Here is a tiny trained network, its code and every weight. The questions are about switching its units off for an input and a target symbol, where a switched-off unit gives its printed mean instead of its output.

import numpy as np


def w(rows, s, z=0):
    codes = np.array(rows[::2]) - 128.0
    scale = np.full(codes.shape[1], s)
    scale[-1] = z or s
    return codes * scale


def f(y):
    return np.maximum(y, 0)


def softmax(a):
    e = np.exp(a - a.max(-1, keepdims=True))
    return e / e.sum(-1, keepdims=True)


def log_softmax(a):
    a = a - a.max(-1, keepdims=True)
    return a - np.log(np.exp(a).sum(-1, keepdims=True))


def net(x, mask):
    ids = ['ΓΘΛαβεζημξπστφψω'.index(c) for c in x.split()]
    T = len(ids)
    res = E[ids] + P[:T]
    r = res
    for j in range(3):
        rows = slice(2 * j, 2 * j + 2)
        q, k, v = (r @ M[0][rows].T for M in (Q, K, V))
        z = softmax(np.where(np.tri(T) > 0, q @ k.T / 2**0.5, -1e9)) @ v
        o = O[0][rows]
        res = res + np.where(mask[j], z, o[:, -1]) @ o[:, :-1]
    y = f(res @ A[0][:, :-1].T + A[0][:, -1])
    res = res + np.where(mask[3:7], y, B[0][:, -1]) @ B[0][:, :-1]
    return log_softmax(res[-1] @ U[:, :-1].T + U[:, -1])


Q, K, V, O, A, B = {}, {}, {}, {}, {}, {}
E = w([
[148,99,144,126],'Γ',
[147,90,137,115],'Θ',
[68,158,153,191],'Λ',
[55,155,153,182],'α',
[93,82,249,106],'β',
[238,169,70,206],'ε',
[62,151,147,186],'ζ',
[214,102,129,55],'η',
[88,179,180,187],'μ',
[83,96,129,56],'ξ',
[183,172,212,94],'π',
[76,49,109,133],'σ',
[171,45,149,101],'τ',
[149,94,138,124],'φ',
[133,218,116,73],'ψ',
[121,160,34,126],'ω',
],0.019)
P = w([
[2,117,75,59],'0',
[54,126,112,54],'1',
[84,140,134,78],'2',
[98,143,140,94],'3',
[118,137,153,108],'4',
[132,129,150,114],'5',
[154,136,157,127],'6',
[165,130,165,137],'7',
[175,116,166,146],'8',
[187,131,177,148],'9',
[195,137,191,157],'10',
[196,124,176,164],'11',
[193,115,181,165],'12',
[188,98,171,158],'13',
],0.0068)
Q[0] = w([
[154,121,148,48],'head 1',
[184,116,196,6],'head 1',
[59,205,170,162],'head 2',
[138,94,196,105],'head 2',
[110,110,86,144],'head 3',
[201,70,105,63],'head 3',
],0.013)
K[0] = w([
[150,191,96,141],'head 1',
[226,179,105,180],'head 1',
[114,81,46,26],'head 2',
[173,52,160,120],'head 2',
[106,149,118,78],'head 3',
[254,113,156,68],'head 3',
],0.011)
V[0] = w([
[139,194,90,101],'head 1',
[71,54,100,153],'head 1',
[157,140,39,210],'head 2',
[106,202,183,148],'head 2',
[76,212,102,174],'head 3',
[187,199,124,2],'head 3',
],0.0085)
O[0] = w([
[144,208,91,166,153],'head 1',
[94,2,65,171,77],'head 1',
[184,86,87,214,35],'head 2',
[128,197,213,203,107],'head 2',
[124,136,150,221,2],'head 3',
[181,213,80,16,227],'head 3',
],0.0064,0.0071)
A[0] = w([
[223,254,172,72,149],'neuron 1',
[32,160,196,91,145],'neuron 2',
[100,149,239,99,69],'neuron 3',
[14,175,62,143,254],'neuron 4',
],0.0075,0.0052)
B[0] = w([
[76,127,88,147,252],'neuron 1',
[66,89,155,144,169],'neuron 2',
[123,54,130,133,161],'neuron 3',
[254,198,188,114,156],'neuron 4',
],0.014,0.018)
U = w([
[140,145,177,162,147],'Γ',
[145,131,134,121,134],'Θ',
[142,141,129,141,73],'Λ',
[138,131,148,137,63],'α',
[79,70,180,146,27],'β',
[152,112,53,227,196],'ε',
[141,136,137,136,98],'ζ',
[121,155,25,66,1],'η',
[136,173,228,192,200],'μ',
[138,186,208,39,146],'ξ',
[45,122,94,189,171],'π',
[140,108,125,138,76],'σ',
[143,67,90,85,215],'τ',
[146,127,132,136,92],'φ',
[104,255,146,133,117],'ψ',
[212,206,146,107,179],'ω',
],0.0086)

Each question gives the input, a string of symbols that net reads in full, and the target symbol t.
The units are the heads (2 rows each of Q, K, V and O) and the neurons (one row each of A and B). Each row of codes is followed by its name. A weight is (code - 128) times the scale printed after its matrix; where a second scale follows, it is the last column's (O, A, B and U).
mask holds one flag per unit, heads first, then neurons. A switched-off unit (its flag False) gives its mean, the last column of its rows in O or B, instead of its output. The means were averaged over made-up inputs and are rounded, as every weight is.
A unit's drop is (log p(t) with every unit on - log p(t) with that unit switched off) / (log p(t) with every unit on - log p(t) with every unit switched off).
The circuit of an input: a set's keep is (log p(t) with only the set's units on - log p(t) with every unit switched off) / (log p(t) with every unit on - log p(t) with every unit switched off). Starting from all 7 units, units are removed one at a time, each time the one whose removal leaves the highest keep (on an exact tie, the one counted first), for as long as the keep stays at least 0.8.
circuit, biggest first: the units of the circuit, biggest drop first
unit that matters most: the unit with the biggest drop
k most important neurons: the k neurons with the biggest drops, biggest first
heads that matter: for each layer, one digit per head in row order, 1 if its drop is at least 0.15 and else 0, layers parted by /
drop of u: that unit's drop, to one decimal
input τ ψ ψ, target ψ: circuit, biggest first => [neuron 1; neuron 4; head 1]
input φ π ζ σ τ ψ π ξ τ Λ π τ η μ, target μ: unit that matters most => head 3
input τ τ ψ Θ τ ζ π ε ζ τ τ η ζ α, target μ: circuit, biggest first => [head 3; neuron 4]
input ξ τ π Λ π Θ, target π: heads that matter => 110
input τ Θ ξ τ ξ π τ ξ α π η π ω ω, target ω: circuit, biggest first => [neuron 4; neuron 2]
input τ τ τ α ξ ξ, target ξ: 2 most important neurons => [neuron 1; neuron 4]
input π τ τ τ τ Λ, target μ: 2 most important neurons => [neuron 4; neuron 1]
input Θ τ τ μ, target μ: circuit, biggest first => [head 3; neuron 4]
input τ τ π, target π: 3 most important neurons => [neuron 1; neuron 4; neuron 2]
input ψ β ξ, target ξ: circuit, biggest first => [neuron 4; head 2]
input η ψ ξ β η α Θ μ π, target π: 2 most important neurons => [neuron 1; neuron 4]
input η ξ τ τ τ α ξ η ζ, target μ: drop of neuron 4 => 0.4
input τ ξ τ η τ Θ τ ξ Λ, target μ: drop of neuron 4 => 0.4
input ξ τ π ε τ τ η α, target μ: most important neuron => [neuron 4]
input ξ π β η, target η: drop of neuron 1 => 1.0
